Below are the code and all the weights of a small trained network. Each question names an input and a target symbol and asks about switching units off, where a switched-off unit gives its printed mean instead of its output.

import numpy as np


def w(rows, s, z=0):
    codes = np.array(rows[::2]) - 128.0
    scale = np.full(codes.shape[1], s)
    scale[-1] = z or s
    return codes * scale


def f(y):
    return y / 2 * (1 + np.tanh(0.7978845608 * (y + 0.044715 * y**3)))


def softmax(a):
    e = np.exp(a - a.max(-1, keepdims=True))
    return e / e.sum(-1, keepdims=True)


def log_softmax(a):
    a = a - a.max(-1, keepdims=True)
    return a - np.log(np.exp(a).sum(-1, keepdims=True))


def net(x, mask):
    ids = ['αγδεζηθλμ'.index(c) for c in x.split()]
    T = len(ids)
    res = E[ids] + P[:T]
    r = res
    for j in range(2):
        rows = slice(3 * j, 3 * j + 3)
        q, k, v = (r @ M[0][rows].T for M in (Q, K, V))
        z = softmax(np.where(np.tri(T) > 0, q @ k.T / 3**0.5, -1e9)) @ v
        o = O[0][rows]
        res = res + np.where(mask[j], z, o[:, -1]) @ o[:, :-1]
    y = f(res @ A[0][:, :-1].T + A[0][:, -1])
    res = res + np.where(mask[2:14], y, B[0][:, -1]) @ B[0][:, :-1]
    return log_softmax(res[-1] @ U[:, :-1].T + U[:, -1])


Q, K, V, O, A, B = {}, {}, {}, {}, {}, {}
E = w([
[138,113,129,217],'α',
[115,122,75,205],'γ',
[150,126,50,187],'δ',
[108,130,29,189],'ε',
[128,90,95,222],'ζ',
[97,93,53,209],'η',
[117,196,20,179],'θ',
[114,159,47,200],'λ',
[255,231,126,191],'μ',
],0.014)
P = w([
[119,98,187,99],'0',
[7,248,190,85],'1',
[144,106,153,141],'2',
[140,130,48,70],'3',
[28,233,153,128],'4',
[163,112,135,166],'5',
[156,134,34,103],'6',
[32,226,128,154],'7',
[178,118,122,186],'8',
[170,135,25,128],'9',
[39,232,109,174],'10',
[191,123,109,205],'11',
[178,139,6,146],'12',
[30,210,90,189],'13',
],0.017)
Q[0] = w([
[137,133,195,113],'h0',
[76,165,119,176],'h0',
[148,129,114,203],'h0',
[112,103,204,3],'h1',
[86,152,136,135],'h1',
[128,110,98,104],'h1',
],0.025)
K[0] = w([
[119,67,148,41],'h0',
[159,113,116,202],'h0',
[115,138,85,217],'h0',
[101,99,185,6],'h1',
[131,80,154,161],'h1',
[101,170,101,128],'h1',
],0.018)
V[0] = w([
[91,29,9,114],'h0',
[75,81,185,181],'h0',
[89,135,81,119],'h0',
[130,67,74,115],'h1',
[119,236,96,121],'h1',
[23,226,145,165],'h1',
],0.014)
O[0] = w([
[65,98,120,91,232],'h0',
[141,84,5,178,203],'h0',
[61,130,137,135,201],'h0',
[95,90,138,69,253],'h1',
[140,218,153,163,169],'h1',
[62,218,95,233,40],'h1',
],0.014,0.0039)
A[0] = w([
[150,185,206,115,133],'n0',
[131,144,118,35,157],'n1',
[142,47,114,63,159],'n2',
[52,126,164,113,93],'n3',
[43,152,199,69,3],'n4',
[94,99,87,128,64],'n5',
[151,134,62,98,73],'n6',
[208,37,83,170,120],'n7',
[178,53,143,121,84],'n8',
[126,141,167,244,158],'n9',
[200,156,76,144,184],'n10',
[153,114,142,208,66],'n11',
],0.012,0.014)
B[0] = w([
[121,74,108,151,174],'n0',
[127,87,175,138,157],'n1',
[205,153,158,95,252],'n2',
[153,114,207,88,159],'n3',
[197,105,184,249,140],'n4',
[178,128,82,165,184],'n5',
[144,209,176,133,155],'n6',
[115,200,146,151,247],'n7',
[19,107,139,137,162],'n8',
[157,142,110,75,210],'n9',
[96,33,156,132,229],'n10',
[83,117,141,101,141],'n11',
],0.011,0.013)
U = w([
[45,91,174,184,111],'α',
[159,136,84,251,76],'γ',
[115,121,182,84,164],'δ',
[114,71,76,50,208],'ε',
[169,183,165,181,52],'ζ',
[217,165,82,117,80],'η',
[56,188,121,98,207],'θ',
[16,59,54,142,229],'λ',
[146,44,119,192,2],'μ',
],0.011,0.0035)

Each question gives the input, a string of symbols that net reads in full, and the target symbol t.
The units are the heads (3 rows each of Q, K, V and O) and the neurons (one row each of A and B). Each row of codes is followed by its name. A weight is (code - 128) times the scale printed after its matrix; where a second scale follows, it is the last column's (O, A, B and U).
mask holds one flag per unit, heads first, then neurons. A switched-off unit (its flag False) gives its mean, the last column of its rows in O or B, instead of its output. The means were averaged over made-up inputs and are rounded, as every weight is.
A unit's drop is (log p(t) with every unit on - log p(t) with that unit switched off) / (log p(t) with every unit on - log p(t) with every unit switched off).
The circuit of an input: a set's keep is (log p(t) with only the set's units on - log p(t) with every unit switched off) / (log p(t) with every unit on - log p(t) with every unit switched off). Starting from the 12 units with the biggest drops (on a tie, the unit counted first), units are removed one at a time, each time the one whose removal leaves the highest keep (on an exact tie, the one counted first), for as long as the keep stays at least 0.8.
units of the circuit, in order: the units of the circuit, biggest drop first
most important unit: the unit with the biggest drop
top k neurons: the k neurons with the biggest drops, biggest first
heads that matter: for each layer, one digit per head in row order, 1 if its drop is at least 0.15 and else 0, layers parted by /
input α λ γ λ η δ ε η ε θ θ δ λ γ, target δ: heads that matter : 11
input η μ θ μ δ γ ε θ, target λ: most important unit : n2
input γ μ η η γ η ε γ, target ε: units of the circuit, in order : [h1; h0; n2]
input ζ ε α ζ θ θ, target θ: heads that matter : 11
input μ θ γ, target γ: units of the circuit, in order : [h0; n7; n3; n10]
input ζ α γ α γ γ η γ η ζ, target η: units of the circuit, in order : [n2; h1; n7]
input ε θ λ η η δ γ γ ε γ λ λ ζ, target λ: units of the circuit, in order : [n2; h1; h0; n7]
input ε ε δ, target δ: heads that matter : 01
input θ θ γ δ δ ε λ δ γ δ λ λ ζ δ, target θ: units of the circuit, in order : [h0; n10]
input δ λ μ, target μ: units of the circuit, in order : [n10; n0; h1]
input η ε θ γ γ ε λ, target λ: units of the circuit, in order : [n2; h1]
input λ μ δ ε, target μ: heads that matter : 10
input μ η δ ε η ε θ γ, target α: units of the circuit, in order : [h0; n4]
input γ γ γ η α, target λ: units of the circuit, in order : [h0; n2]
input λ ε α δ θ, target γ: heads that matter : 11
input λ μ θ η γ η η μ μ δ ζ, target μ: units of the circuit, in order : [n0; n10; h0; n7]
input ζ ε ε η γ λ μ α ζ ε ζ δ γ η, target δ: units of the circuit, in order : [h1; h0; n3]
input α γ γ γ θ μ γ, target μ: units of the circuit, in order : [n10; h0; n0; h1]
input δ γ ζ ε δ η ε λ ζ ζ δ, target η: most important unit : h1
input γ ε γ θ μ γ α μ γ λ, target μ: heads that matter : 10
input δ δ λ, target λ: top 3 neurons : [n2; n7; n6]
input ε γ θ δ ζ, target ζ: top 4 neurons : [n4; n9; n10; n3]
input θ α δ δ η ζ η ζ ζ δ, target ζ: top 3 neurons : [n7; n6; n2]
input ε θ η γ α δ ε ε γ η δ ζ, target ζ: top neuron : [n7]
